Each row, then roughly how far along a hidden order it lies, from 0 to 30
In the rows, 128 means zero.
[126 147 104 140 120  66 117 137 134 104 118 140 104 138 141 140 131 147
 133 131 107  99 124 150 129 130 143]  26
[136 130 117 114 117  30 131  99  91 123 109 145 116 148 164 136  88 141
 118 149 124 104 120 143 119 138 157]  15
[115 124 125 171 107  41 114 127 175 102 132 141 107 156 131 140 101 145
 145 124 133 145 150 123 113 140 151]  30
[120 104 155 153 110  46 135 116 100 123 134 118 105 120 124 132  74 122
 120 132 159 109 161 127 104 144 150]  19
[133 140 102 106 133 185 125 171 125 124 127 125 125 149 126 125 168 132
 131 122 115 127 127 137 143 116 112]  10
[121 100 164 112 116 135 146 164  81 153 126 128 154 132 139 126  51 128
 124 134 171 163 141 106 107 133 119]  3
[129 134 110 132 122  76 128 118  84 122 121 121  97 112 123 132 128 125
 111 135 119  68 113 156 122 136 155]  15
[113 117 137 159  97  19 119 171 177  90 120 141 110 189 144 145  82 158
 151 131 145 150 166 124 102 137 148]  30
[140  99 154  97 112  62 142 117 121 111 110 143 151 215 170 127  75 137
 128 154 172 146 167 119 109 130 138]  3
[169  85 111 108 103   1 135   6 189  36  90 167 108 255 182 131 126 132
 127 186 166  38 208 164  91 143 201]  0
[117 117 154 117 108 122 142 221  73 152 114 131 154 127 157 135  37 153
 131 132 145 189 129 109 113 127 116]  3
[123 142 111 132 113  81 126 160  77 133 119 130 102  90 133 139  92 142
 122 134 106 108 107 146 122 136 137]  15
[137 136 107  86 114 108 131 204 118 114 100 148 142 206 173 135  91 163
 142 141 120 161 142 138 127 116 115]  10
